Below are the code and all the weights of a small trained network. Each question names an input and a class and asks about switching units off, where a switched-off unit gives its printed mean instead of its output.

import numpy as np


def w(rows, s, z=0):
    codes = np.array(rows[::2]) - 128.0
    scale = np.full(codes.shape[1], s)
    scale[-1] = z or s
    return codes * scale


def norm(h):
    return h / np.sqrt((h * h).mean(-1, keepdims=True) + 1e-5)


def f(y):
    return np.maximum(y, 0)


def log_softmax(a):
    a = a - a.max(-1, keepdims=True)
    return a - np.log(np.exp(a).sum(-1, keepdims=True))


def net(x, mask):
    res = np.array(x, float).reshape(1, 6) / 4 @ E
    u = 0
    for l in range(3):
        y = f(norm(res) @ A[l][:, :-1].T + A[l][:, -1])
        res = res + np.where(mask[u : u + 6], y, B[l][:, -1]) @ B[l][:, :-1]
        u += 6
    return log_softmax(norm(res)[-1] @ U[:, :-1].T + U[:, -1])


A, B = {}, {}
E = w([
[128,185,109,121,188,106,101,123,164,67],'x0',
[35,152,114,227,81,96,71,182,95,93],'x1',
[149,175,166,171,164,102,54,75,106,121],'x2',
[120,109,143,137,90,12,114,96,91,118],'x3',
[212,118,86,87,64,91,109,171,45,119],'x4',
[178,26,86,103,159,82,8,122,170,92],'x5',
],0.0013)
A[0] = w([
[92,151,124,126,193,251,152,143,182,166,154],'L0N1',
[84,237,104,195,103,166,180,160,117,97,111],'L0N2',
[67,74,89,156,132,17,34,163,110,96,8],'L0N3',
[95,219,130,214,90,116,141,151,66,128,56],'L0N4',
[105,203,69,94,163,192,232,102,165,135,27],'L0N5',
[192,129,86,82,104,56,57,128,76,58,134],'L0N6',
],0.0023,0.0013)
B[0] = w([
[166,76,204,129,57,170,131,166,156,55,228],'L0N1',
[52,146,109,60,195,85,119,143,86,190,227],'L0N2',
[127,104,208,253,65,216,170,106,222,35,228],'L0N3',
[80,194,25,106,188,69,150,106,124,197,204],'L0N4',
[122,87,213,83,112,182,150,213,152,98,202],'L0N5',
[145,125,170,76,168,104,69,187,52,133,254],'L0N6',
],0.0029,0.0022)
A[1] = w([
[15,226,121,170,133,107,143,146,79,177,60],'L1N1',
[94,53,140,77,85,146,231,103,192,220,215],'L1N2',
[83,67,18,183,68,158,37,203,118,103,132],'L1N3',
[199,140,192,232,127,190,92,118,166,68,2],'L1N4',
[141,217,137,148,234,23,6,107,143,27,188],'L1N5',
[45,226,109,212,104,133,145,130,50,207,80],'L1N6',
],0.0024,0.00091)
B[1] = w([
[115,154,58,194,218,26,93,53,162,152,214],'L1N1',
[101,193,25,236,108,83,118,63,98,124,217],'L1N2',
[182,91,206,123,138,204,69,115,156,54,203],'L1N3',
[231,40,134,188,23,156,43,44,235,58,186],'L1N4',
[46,132,53,146,144,173,253,67,42,136,252],'L1N5',
[98,171,17,239,226,16,48,54,170,191,211],'L1N6',
],0.0027,0.0028)
A[2] = w([
[175,141,138,31,214,102,22,167,108,146,152],'L2N1',
[165,174,155,51,155,108,55,248,109,144,151],'L2N2',
[202,130,15,121,47,147,208,151,92,192,4],'L2N3',
[85,62,116,187,109,93,18,158,95,6,90],'L2N4',
[99,197,192,193,224,181,48,111,253,95,14],'L2N5',
[138,90,138,112,113,31,149,140,58,82,32],'L2N6',
],0.0025,0.0011)
B[2] = w([
[103,142,121,108,158,37,59,212,63,209,178],'L2N1',
[174,84,120,103,159,51,43,153,43,186,162],'L2N2',
[126,75,144,210,123,121,35,51,221,47,165],'L2N3',
[252,87,173,83,33,223,217,95,199,89,251],'L2N4',
[241,53,93,121,33,114,84,76,111,70,217],'L2N5',
[140,77,177,121,97,172,111,134,211,85,167],'L2N6',
],0.0031,0.0026)
U = w([
[12,235,249,51,174,231,237,219,133,169,4],'0',
[218,65,163,1,174,26,19,232,20,214,64],'1',
[237,32,199,169,12,228,133,61,234,5,194],'2',
[6,226,1,242,231,4,101,60,135,219,204],'3',
],0.0052,0.0025)

Each question gives the input, the list of numbers given to net, and the class t.
The units are the neurons (one row each of A and B). Each row of codes is followed by its name. A weight is (code - 128) times the scale printed after its matrix; where a second scale follows, it is the last column's (A, B and U).
mask holds one flag per neuron, layer by layer. A switched-off neuron (its flag False) gives its mean, the last column of its row in B, instead of its output. The means were averaged over made-up inputs and are rounded, as every weight is.
A unit's drop is (log p(t) with every unit on - log p(t) with that unit switched off) / (log p(t) with every unit on - log p(t) with every unit switched off).
The circuit of an input: a set's keep is (log p(t) with only the set's units on - log p(t) with every unit switched off) / (log p(t) with every unit on - log p(t) with every unit switched off). Starting from the 12 units with the biggest drops (on a tie, the unit counted first), units are removed one at a time, each time the one whose removal leaves the highest keep (on an exact tie, the one counted first), for as long as the keep stays at least 0.8.
circuit, biggest first: the units of the circuit, biggest drop first
unit that matters most: the unit with the biggest drop
k most important neurons: the k neurons with the biggest drops, biggest first
top k neurons in layer l: the k neurons of layer l with the biggest drops, biggest first
drop of u: that unit's drop, to one decimal
input [7,-7,3,7,-1,0], class 3: unit that matters most	L1N5
input [-8,-2,4,8,2,-1], class 1: 4 most important neurons	L0N3; L1N4; L0N1; L0N6
input [6,-5,3,-8,7,-5], class 1: 2 most important neurons	L0N3; L1N5
input [-2,-7,-3,2,-6,-5], class 0: circuit, biggest first	L0N5; L2N4
input [6,-6,-7,-1,-3,8], class 1: circuit, biggest first	L0N3; L2N1
input [7,4,-7,-7,1,-3], class 0: circuit, biggest first	L0N5; L0N2
input [-8,-4,-5,4,1,-2], class 3: top 2 neurons in layer 0	L0N1; L0N6
input [-3,-6,7,0,2,-2], class 1: 2 most important neurons	L0N3; L1N5
input [2,-6,6,5,2,-1], class 1: top 2 neurons in layer 0	L0N6; L0N3
input [7,-8,4,0,-2,5], class 1: top 2 neurons in layer 0	L0N3; L0N4
input [8,0,4,-5,6,-3], class 3: drop of L1N5	0.5
input [6,-5,6,1,1,-8], class 3: drop of L0N2	0.1
input [-1,-5,-4,7,5,1], class 1: drop of L0N6	0.2
